Here is a tiny trained network, its code and every weight. The questions are about switching its units off for an input and a class, where a switched-off unit gives its printed mean instead of its output.

import numpy as np


def w(rows, s, z=0):
    codes = np.array(rows[::2]) - 128.0
    scale = np.full(codes.shape[1], s)
    scale[-1] = z or s
    return codes * scale


def norm(h):
    return h / np.sqrt((h * h).mean(-1, keepdims=True) + 1e-5)


def f(y):
    return np.maximum(y, 0)


def log_softmax(a):
    a = a - a.max(-1, keepdims=True)
    return a - np.log(np.exp(a).sum(-1, keepdims=True))


def net(x, mask):
    res = np.array(x, float).reshape(1, 5) / 4 @ E
    u = 0
    for l in range(2):
        y = f(norm(res) @ A[l][:, :-1].T + A[l][:, -1])
        res = res + np.where(mask[u : u + 5], y, B[l][:, -1]) @ B[l][:, :-1]
        u += 5
    return log_softmax(norm(res)[-1] @ U[:, :-1].T + U[:, -1])


A, B = {}, {}
E = w([
[137,136,75,150,126,164,45,24,176,140,140,182],'x0',
[155,240,194,140,150,108,121,129,53,124,83,51],'x1',
[47,78,123,67,92,157,244,197,198,213,188,125],'x2',
[136,132,160,162,169,125,144,145,100,102,143,141],'x3',
[125,199,170,206,252,141,145,149,198,79,118,172],'x4',
],0.0017)
A[0] = w([
[130,130,188,99,130,62,172,243,75,71,89,62,11],'0.n0',
[165,173,115,212,209,109,53,59,171,86,105,204,39],'0.n1',
[100,6,67,55,39,168,160,146,152,185,183,139,69],'0.n2',
[105,191,200,113,140,124,199,214,152,138,128,72,175],'0.n3',
[158,175,116,124,141,69,68,105,74,88,47,92,253],'0.n4',
],0.0025,0.0012)
B[0] = w([
[87,145,163,151,179,20,216,116,50,177,47,7,208],'0.n0',
[252,184,72,178,108,156,126,127,113,68,46,59,228],'0.n1',
[111,7,83,69,108,60,114,202,138,69,92,171,252],'0.n2',
[92,174,173,110,196,28,181,55,59,185,124,75,224],'0.n3',
[110,103,77,126,139,214,145,133,254,145,177,193,236],'0.n4',
],0.003,0.0034)
A[1] = w([
[101,221,253,151,230,135,147,78,107,164,169,136,4],'1.n0',
[156,99,107,142,8,124,91,89,72,147,107,81,16],'1.n1',
[71,20,92,47,42,110,87,114,193,211,200,250,108],'1.n2',
[78,111,98,21,29,134,121,100,164,215,150,79,156],'1.n3',
[113,93,117,173,170,103,215,176,189,112,122,147,49],'1.n4',
],0.003,0.0015)
B[1] = w([
[59,220,146,182,175,102,216,41,115,199,185,153,185],'1.n0',
[94,92,98,75,121,148,167,186,223,104,178,218,163],'1.n1',
[43,194,193,79,122,201,116,179,174,163,254,201,253],'1.n2',
[155,88,47,107,94,169,85,187,198,34,157,210,210],'1.n3',
[115,101,132,50,92,85,124,148,86,152,83,83,174],'1.n4',
],0.004,0.0043)
U = w([
[37,20,38,18,10,222,32,225,223,66,230,241,162],'0',
[32,240,224,213,232,27,236,36,25,229,86,26,226],'1',
[148,25,246,232,4,204,16,58,16,240,136,60,4],'2',
[87,16,69,34,77,20,204,222,67,119,31,41,85],'3',
[235,225,19,245,168,238,14,22,206,24,32,133,215],'4',
],0.0046,0.0038)

Each question gives the input, the list of numbers given to net, and the class t.
The units are the neurons (one row each of A and B). Each row of codes is followed by its name. A weight is (code - 128) times the scale printed after its matrix; where a second scale follows, it is the last column's (A, B and U).
mask holds one flag per neuron, layer by layer. A switched-off neuron (its flag False) gives its mean, the last column of its row in B, instead of its output. The means were averaged over made-up inputs and are rounded, as every weight is.
A unit's drop is (log p(t) with every unit on - log p(t) with that unit switched off) / (log p(t) with every unit on - log p(t) with every unit switched off).
The circuit of an input: a set's keep is (log p(t) with only the set's units on - log p(t) with every unit switched off) / (log p(t) with every unit on - log p(t) with every unit switched off). Starting from all 10 units, units are removed one at a time, each time the one whose removal leaves the highest keep (on an exact tie, the one counted first), for as long as the keep stays at least 0.8.
circuit, biggest first: the units of the circuit, biggest drop first
unit that matters most: the unit with the biggest drop
top k neurons: the k neurons with the biggest drops, biggest first
drop of u: that unit's drop, to one decimal
input [4,6,-2,6,-3], class 4: top 2 neurons : 0.n3; 1.n2
input [-7,-3,2,0,-3], class 3: circuit, biggest first : 0.n0; 1.n2
input [4,-3,3,-4,7], class 4: unit that matters most : 0.n1
input [-4,1,-6,-3,-1], class 4: circuit, biggest first : 0.n4; 1.n2
input [5,-8,1,7,6], class 4: circuit, biggest first : 0.n1; 1.n2
input [0,3,-8,1,-7], class 0: top 2 neurons : 1.n1; 0.n1
input [7,2,-1,-6,-1], class 4: top 3 neurons : 0.n1; 0.n2; 1.n2
input [7,-4,-2,1,0], class 4: top 2 neurons : 0.n1; 1.n2
input [-6,-1,2,-4,-3], class 3: top 2 neurons : 0.n0; 0.n4
input [-3,-1,-4,4,2], class 1: top 2 neurons : 1.n3; 0.n0
input [-7,-6,-4,7,-3], class 3: top 2 neurons : 1.n0; 0.n3
input [0,2,6,4,2], class 1: drop of 1.n2 : 0.0
input [-3,-3,1,-4,7], class 1: drop of 0.n2 : 0.1
input [0,-4,-4,-3,1], class 4: circuit, biggest first : 0.n1
